Each row has a name. Each question is about the rows just above it.

Columns, left to right: S M W Q N X A B C T
J: [118 112 102 117  80  85 113 142 121 107]
Z: [118 112 102 117  80  85 174 146 175  65]
P: [118 112 102 117  80  85 115 161 183 126]
F: [156 116  98 159 185 163 141 128 122  83]
E: [118 112 102 117  80  85 113 142 131 131]
Which column holds this, read top down? [117 117 159] | Q
Which column holds this, read top down? [142 146] | B
Which column holds this, read top down? [107  65 126] | T

Columns, left to right: Gir San beref busam Gedi
U: [163 118  89 169 112]
K: [150  99 125  72 135]
D: [152 149 174 121  81]
H: [129 126 108  77  89]
V: [198 175 135 127 166]
L: [ 68  72  82 183 173]
G: [110  61  74 182 171]
R: [137  79  96 111 185]
Y: [180  54  54 183 145]
[112 135  81] is in which column, read top down? | Gedi
[198  68 110 137] is in which column, read top down? | Gir
The next 2 entries after [198 175]: | [135 127]
Which column holds this, read top down? [ 89 125 174 108 135  82  74] | beref
Which column holds [182 111] top down? | busam

Columns, left to right: fesu Sove Toma Suv lik
rem: [116 138  60  68 103]
Bopel: [100 162 145 103 202]
telo: [189 148 152 161 176]
zan: [ 81 151 181 109 196]
rizoz: [121 156 130 102 160]
gimi: [100 162 110 167 167]
Palo: [137 104 149 129 159]
Which column holds this, read top down? [103 161 109 102 167] | Suv
Which column holds this, read top down? [148 151] | Sove
Which column holds [109 102 167] top down? | Suv
Which column holds this, read top down? [138 162 148 151 156 162] | Sove
Whose row is [100 162 145 103 202]? | Bopel

Columns, left to right: Tarip mada Baso volem Poban Sezub
Tana: [ 57 176 140  99  99 141]
dizof: [163 121 158 135 115 173]
Vop: [144 137 138  96  56 157]
kevif: [142 125  81 190 117 169]
dutor: [ 92  78  96  78 166 156]
moz: [ 94 119 143  89 196 131]
teb: [101 102  83 116 138 206]
lel: [138  67 178 138  97 112]
mukig: [112  81 137 189  84 116]
ziz: [121 163  91 107 172 116]
teren: [116 178  67 187 141  82]
dat: [181 188 114  98 133 109]
What are the next 2 entries after [121 163]? | [ 91 107]
Give the next 2 entries after [112  81]. | [137 189]
The next 2 entries after [101 102]: | [ 83 116]
Give the next 2 entries after [ 81 137 189]. | [ 84 116]
The next 2 entries after [ 67 178]: | [138  97]
Give the next 2 entries after [114  98]. | [133 109]

Columns, left to right: Zela Bune Gofo Fom
dovev: [126 124 201 122]
kep: [128 138  67 128]
mulel: [125 129 137 132]
nid: [129 132 182 112]
Kag: [126 132 116 151]
Revo: [128 127 142 134]
rek: [124 122 109 130]
suto: [125 130 166 134]
Gitos: [127 122  75 110]
Far: [127 126 120 109]
Popi: [125 131 187 138]
pez: [131 134  49 134]
The row with [126 124 201 122] is | dovev
Whose row is [125 129 137 132]? | mulel

Columns, left to right: zipok Sono lupo vor ponul Duvi Pir tugi Soza kibed
gaka: [134 104 154 137 125 145 157 122 149 119]
Tum: [122 139 112  91 125  63 167 122 159 119]
sozo: [103 150 121 129 129 136 125 110 146 119]
Gefe: [124 117 107 139 120 147 163 109 140 115]
noze: [135 161  78 122 143 117 122 152 121 150]
[122 103 124 135] is in which column, read top down? | zipok
Which column holds [ 91 129] top down? | vor
Which column holds [112 121] top down? | lupo

Columns, left to right: Ravu Fadi patar Res vul Vubuk nafo pido lofep samov
nug: [165  78 170 102 168 169  79 198 156 148]
garu: [137 118 128 170  95 105 121 124 158 135]
mides: [128 170  95 107  72 171  85  95  85 149]
ninip: [128 109 123 150  91 123 103 129 139 139]
Which column holds [102 170 107] top down? | Res
Which column holds this, read top down? [118 170 109] | Fadi
Give the next 2 entries after [128 170  95 105]. | [121 124]
Give the next 2 entries after [168 169  79 198]. | [156 148]

Columns, left to right: sov Panu Kude Viki lag legik
Zuri: [165  91  85 157 127 146]
Pafef: [ 69  73 150  53 200 148]
mas: [171 111 109 157 127 146]
zivi: [165  91  85 161 124 163]
Faras: [160 168 111 139 116 101]
Which column holds [ 85 150] top down? | Kude
Give the next 2 entries after [168 111]. | [139 116]
Whose row is [165  91  85 157 127 146]? | Zuri
[146 148 146 163] is in which column, read top down? | legik

Columns, left to right: guzog Veb tedi nosi
dif: [121  84 201 169]
mutig: [100 110 172 186]
nikuz: [145 119  95  99]
Zusas: [100 124 172 186]
dof: [126  82 102  77]
Which column holds [110 119 124  82] top down? | Veb
Which column holds [121 100 145] top down? | guzog
[124  82] is in which column, read top down? | Veb
[145 100] is in which column, read top down? | guzog
Which column holds [201 172] top down? | tedi
[121  84 201 169] is in which row? | dif
Whose row is [100 110 172 186]? | mutig

Columns, left to right: mip Futif linuf bovuz vemug Rudir Tuvu
biz: [103 127  98 118 137 119 145]
Bilaz: [128  98 103 118 137 119 145]
tutun: [103 127  98  68 137 119 145]
[128  98 103 118 137 119 145] is in which row? | Bilaz
Whose row is [103 127  98  68 137 119 145]? | tutun
Which column holds this, read top down? [103 128] | mip
Where do [103 127  98 118 137 119 145] appear? | biz

Columns, left to right: mudet Zodo Nuro gel remab Sota regum
fovif: [181 177 174 198 178 180 189]
tavu: [181 212 179 175 186 180 173]
lura: [181 177 183 175 178 179 181]
diga: [196 177 175 175 178 180 176]
Segek: [181 177 183 175 178 180 181]
givik: [181 177 183 175 176 174 197]
sibar: [177 172 179 171 178 191 178]
Which column holds [180 174] top down? | Sota
Whose row is [181 177 183 175 176 174 197]? | givik
Which column holds this, read top down? [173 181 176] | regum
Whose row is [181 177 174 198 178 180 189]? | fovif

Columns, left to right: Vatan Lafub mav modag zemup Vusel kadug Mide
kifi: [176 111 122  46 199 132 153 141]
sim: [176 111 122  46 199 161 153 141]
verig: [121 112 134 126 130 120 125 121]
The next 2 entries after [134 126 130]: | [120 125]
What are the next 2 entries after [199 161]? | [153 141]
[46 46] is in which column, read top down? | modag
The next 2 entries after [199 132]: | [153 141]
Where do [176 111 122  46 199 132 153 141] appear? | kifi
[153 153] is in which column, read top down? | kadug
[ 46 126] is in which column, read top down? | modag

Columns, left to right: taseb sem tuso Gam gebib mezav dufa
Fogep: [161 166 115 189 139 128 109]
dubu: [164 107 167 123 115 139 130]
beses: [ 99 131 167 100 136 118 124]
gurot: [ 71 115 127 113 147 130 105]
zumit: [138  74 115 145  97  81  89]
noka: [ 71  91 132  93 172 151  87]
nam: [ 84  86 137  81 178 151  95]
vilu: [134 136 127 113 147 130 146]
futiv: [100 122  99 133 116 144 119]
Nemu: [149 149 125 207 121 133  97]
[118 130  81] is in which column, read top down? | mezav
What are the next 2 entries after [ 74 115]? | [145  97]
Which column holds this, read top down? [166 107 131 115  74] | sem
Which column holds this, read top down? [123 100 113 145  93  81 113] | Gam
Which column holds [147 116 121] top down? | gebib

Columns, left to right: taga datif Pobiz roze boz gor
rif: [132 114 107 101 127 125]
ropug: [132 114 107 135 122 151]
lut: [132 114 107 135 131 151]
kud: [ 87 114 107 124 103  93]
[132 114 107 135 122 151] is in which row? | ropug
Whose row is [132 114 107 101 127 125]? | rif
[132 114 107 135 131 151] is in which row? | lut

Columns, left to right: tifu nesi mezo Zuf
Teru: [177 144 156 170]
duvos: [138 195 107 127]
Lapu: [124 198 188 140]
zos: [ 99 105 173 125]
mego: [ 89 175 160 104]
keseg: [160  86 149 170]
tel: [148 114 111 130]
manog: [152 183 136 127]
Naf: [129 152  77  80]
gimot: [158 153 126 156]
Which column holds this, read top down? [144 195 198 105 175] | nesi
[160  86 149 170] is in which row? | keseg
Which column holds this, read top down? [144 195 198 105 175  86 114 183 152] | nesi
[152 129] is in which column, read top down? | tifu

Columns, left to right: Mened tafir zivo gadef Vilid bepuf Laso
sovo: [192 143 131 172  74 105 122]
matu: [213 125  98 175 104 127 141]
sug: [112 125 175  98 109  95 101]
Give the next 2 entries after [ 98 109]. | [ 95 101]
Give the next 2 entries after [ 98 175]. | [104 127]
Which column holds [141 101] top down? | Laso
What are the next 2 entries after [175  98]? | [109  95]

Columns, left to right: sunip fope ralo subi
vipe: [163 195 109 110]
dosub: [127 125 128 127]
dal: [146 181 108 114]
fisa: [ 95 182 136 156]
kodod: [ 57 167 115 133]
Vimi: [ 93 175 108 126]
dafip: [152 186  64 142]
zaral: [ 67 152 121 133]
[ 93 175 108 126] is in which row? | Vimi
Which column holds this, read top down? [167 175 186 152] | fope
The row with [163 195 109 110] is | vipe
[ 67 152 121 133] is in which row? | zaral

Columns, left to right: vefu Nized Kikud lifo Gim Vafi vur birir vabit
veg: [134 125 137 115 140 126 148 122 146]
gopu: [122 114 137 148 121 125 116 128 112]
fike: [135 136 126 124 146 128 133 109 139]
robi: [169 123 123 141 120 136 134 136 125]
punek: [131 192 131 161 129 132 146 128 116]
gipo: [113 138 163 113 142 119 145 113 143]
fozo: [158 160 130 175 110 126 134 133 112]
[123 131 163 130] is in which column, read top down? | Kikud
Which column holds this, read top down? [120 129 142] | Gim
[148 116 133 134 146] is in which column, read top down? | vur
The next 2 entries after [138 163 113 142 119 145]: | [113 143]
[119 126] is in which column, read top down? | Vafi

Columns, left to right: lesal zamo bip miko
dotum: [121 128 128 210]
Zefo: [131 159 171 129]
Mekom: [ 95 185 149 123]
zemet: [ 98 129 161 209]
Fegus: [ 95 185 149  76]
tevor: [ 92 175 119 137]
foru: [131 125 139  93]
funik: [158 120 172 143]
bib: [201 158 113 104]
zem: [ 92 175 171 137]
Whose row is [201 158 113 104]? | bib
Whose row is [ 92 175 171 137]? | zem
Whose row is [131 159 171 129]? | Zefo
[ 92 175 119 137] is in which row? | tevor
[ 95  98  95  92 131] is in which column, read top down? | lesal
Whose row is [158 120 172 143]? | funik

Columns, left to right: vazop bef nem vizo paf Fuba pelik Dad tiv
gul: [152 106  94 105 134 135 136 123 100]
nuzal: [149  90 120 119 152 143  89 131 182]
favi: [156  90  80 105 128 137 134 109 100]
Buz: [149  99 127 148 125 160 166 124 166]
Keke: [122 162  61 130 133 143  97  97 177]
bisen: [118 135  75 158 157 134 157  96 168]
What are the next 2 entries after [127 148 125]? | [160 166]
[131 109 124  97  96] is in which column, read top down? | Dad
What are the next 2 entries after [106  94 105 134 135 136]? | [123 100]
Which column holds this, read top down? [124  97  96] | Dad

Columns, left to right: nubon Zumo Guda batok vofu pena sasu
delal: [122 131  94 109 159 112  89]
Lal: [ 45 191  90 108 151 137 130]
Riva: [142 136 115 134 107 137 136]
Tabiz: [116 133 114 123 131 113  97]
Somir: [154 122 122 140  99 126 119]
deged: [128 125 131 126 130 126 125]
sidu: [ 55 161  94 109 159 110  89]
Tumu: [111 133 114 123 131 113  97]
nog: [121 132  77 137 100  93  44]
Which column holds this, read top down? [116 154 128  55 111 121] | nubon
What are the next 2 entries after [125 131]? | [126 130]
Which column holds [107 131  99] top down? | vofu
Which column holds this, read top down? [134 123 140 126 109 123 137] | batok

Columns, left to right: bub rivav zoviv Tapak kurat gomak
buve: [121 134 127 188 147 180]
nar: [106 112  97 198 149 129]
tatab: [123 129 131 211  86 138]
Mor: [140 144 116  49  91  96]
Zogit: [126 118 108  71  91 103]
mefa: [134 158  94 148 159 140]
notid: [154 120 108 131 103 197]
fir: [144 111 149 105 107 102]
The next 2 entries after [154 120 108]: | [131 103]
What are the next 2 entries after [120 108 131]? | [103 197]
Give the next 2 entries after [140 144 116]. | [49 91]
The next 2 entries after [144 111 149]: | [105 107]
Which column holds this, read top down? [116 108  94] | zoviv
[180 129 138  96 103 140 197] is in which column, read top down? | gomak
The next 2 entries after [126 118 108]: | [71 91]

Columns, left to right: tidu Lak nor gurof vipoz Fuvo Ranu bom
gov: [124  68 152  51  83 141 176 144]
gero: [ 68  51 124 152  83  79  94 158]
madat: [ 68  51 124 152  83  79  94 112]
Whose row is [ 68  51 124 152  83  79  94 158]? | gero
Which column holds [94 94] top down? | Ranu
What are the next 2 entries after [152  51]? | [ 83 141]
Which row holds [ 68  51 124 152  83  79  94 112]? | madat

Columns, left to right: Zomi Besom tizu Gok
Kap: [152  90 156 137]
Dezo: [161  67  99  77]
muv: [133 158 113 197]
Gokiv: [ 86 135 113 197]
ver: [ 86 135 178  62]
[137  77 197 197] is in which column, read top down? | Gok
Whose row is [ 86 135 113 197]? | Gokiv
[ 90  67 158 135] is in which column, read top down? | Besom

Columns, left to right: fizi guvem vem datug Ninon Luzar
Pugos: [122 125 137  95 130  89]
Mir: [192 128 111 110 148 192]
kufo: [125 137 122 128 128 148]
What are the next 2 entries after [192 128]? | [111 110]
Give the next 2 entries after [122 125 137]. | [ 95 130]
Which column holds this, read top down? [111 122] | vem
The next 2 entries after [111 110]: | [148 192]
Give the next 2 entries after [125 137 122]. | [128 128]

Columns, left to right: sav dupiv rok guta Zipu lolor
Magap: [138 173 140 125 151  90]
gab: [ 86  76 116  70 159 199]
bubos: [ 52 207 140  56 125 112]
defo: [138 173 121 152 156  96]
Which column holds [ 70  56 152] top down? | guta
The next 2 entries after [207 140]: | [ 56 125]
[ 90 199] is in which column, read top down? | lolor
[138 173 121 152 156  96] is in which row? | defo
Which column holds [207 173] top down? | dupiv

Columns, left to right: ferob sogu faz sed Fomi rogen zila Guk Les
tol: [159 117  99 130  81 163 132 164  94]
lotu: [ 92 188 157 195  80 110 191 162 163]
Kaniz: [173 149 176 136  91 134 156 206  76]
vateg: [143 136  91 149 176 134 194 125 104]
nul: [158  96  75 208  92 181  83 111 112]
zufut: [ 82 113 103 123  89 105 124 121  79]
What are the next 2 entries after [163 132]? | [164  94]
The next 2 entries after [136  91 149 176 134]: | [194 125]
Which column holds this, read top down? [132 191 156 194] | zila

Columns, left to right: vebeb fakik Sola fodo mubu mopuf nobuz fol
vuta: [ 93 188  77 166 180 157 109 104]
lubis: [167 132 122 101 148 171 150 168]
Nisu: [157 155 147  96 132 175 140 175]
Gisal: [135 177 167 107 128 176 118 171]
rifud: [ 99 193 159 143 148 170  87 145]
bive: [ 89 190 100 167 177 161  95 112]
Nepe: [ 88 192 124 163 169 165  86 122]
fudob: [ 88 184 124 163 169 165  86 122]
nalod: [110 190 168 130 139 173  95 156]
gabuz: [ 92 193 144 155 159 168  84 133]
Siga: [164 144 134  97 139 174 147 173]
fer: [147 167 122 148 101 176 130 174]
What are the next 2 entries after [167 132]? | [122 101]
The next 2 entries after [157 155 147  96 132]: | [175 140]
Which column holds [122 147 167 159 100 124 124 168 144] top down? | Sola
[157 171 175 176 170 161 165 165 173] is in which column, read top down? | mopuf
Give the next 2 entries after [167 132 122 101 148]. | [171 150]
The next 2 entries after [122 101 148]: | [171 150]
The next 2 entries after [128 176]: | [118 171]

Columns, left to right: kuga zibeg Sadug Mif vudez Vobo
nuba: [139  93 170  66 111 122]
Sotut: [145 138  61 125 131  86]
guzu: [203  81 138 128 149 161]
Num: [132  91 185  65  99 117]
[ 61 138] is in which column, read top down? | Sadug
Give the next 2 entries after [145 138]. | [ 61 125]

Columns, left to right: borab gat Lav deses rofed rebu Zari pume
nukob: [174 109 209 110 126  84 102  82]
zirom: [ 71 111  88  87  73 162 152 190]
nozir: [ 71  87 111  88 127  96 102 123]
The next 2 entries after [ 88  87  73 162]: | [152 190]
The next 2 entries after [ 71 111  88  87]: | [ 73 162]
The next 2 entries after [111  88  87  73]: | [162 152]

Columns, left to right: pom guf Tilef Dusir
riv: [ 61  67 144 140]
paned: [ 76 153 113  89]
makap: [187  89 145 193]
petip: [100 165 106  81]
popu: [153  70 150 198]
gepa: [ 85  58 149 169]
Vide: [127 173 105  82]
veti: [117  59 151 189]
Which column holds [144 113] top down? | Tilef
Where do [ 85  58 149 169] appear? | gepa
The row with [117  59 151 189] is | veti

Columns, left to right: ret nidod tul munuv
bor: [171 100 188 198]
Zor: [160 156 148  69]
nite: [ 94 131  52  95]
dunat: [160 149 140 140]
gize: [144  86 177 162]
Dibu: [102 157 102  96]
zegub: [ 92  96 118 182]
Lum: [118 140 141 107]
Which column holds this, read top down? [162  96 182] | munuv
Which row holds [160 156 148  69]? | Zor
Which row holds [171 100 188 198]? | bor
Which column holds [157  96] top down? | nidod

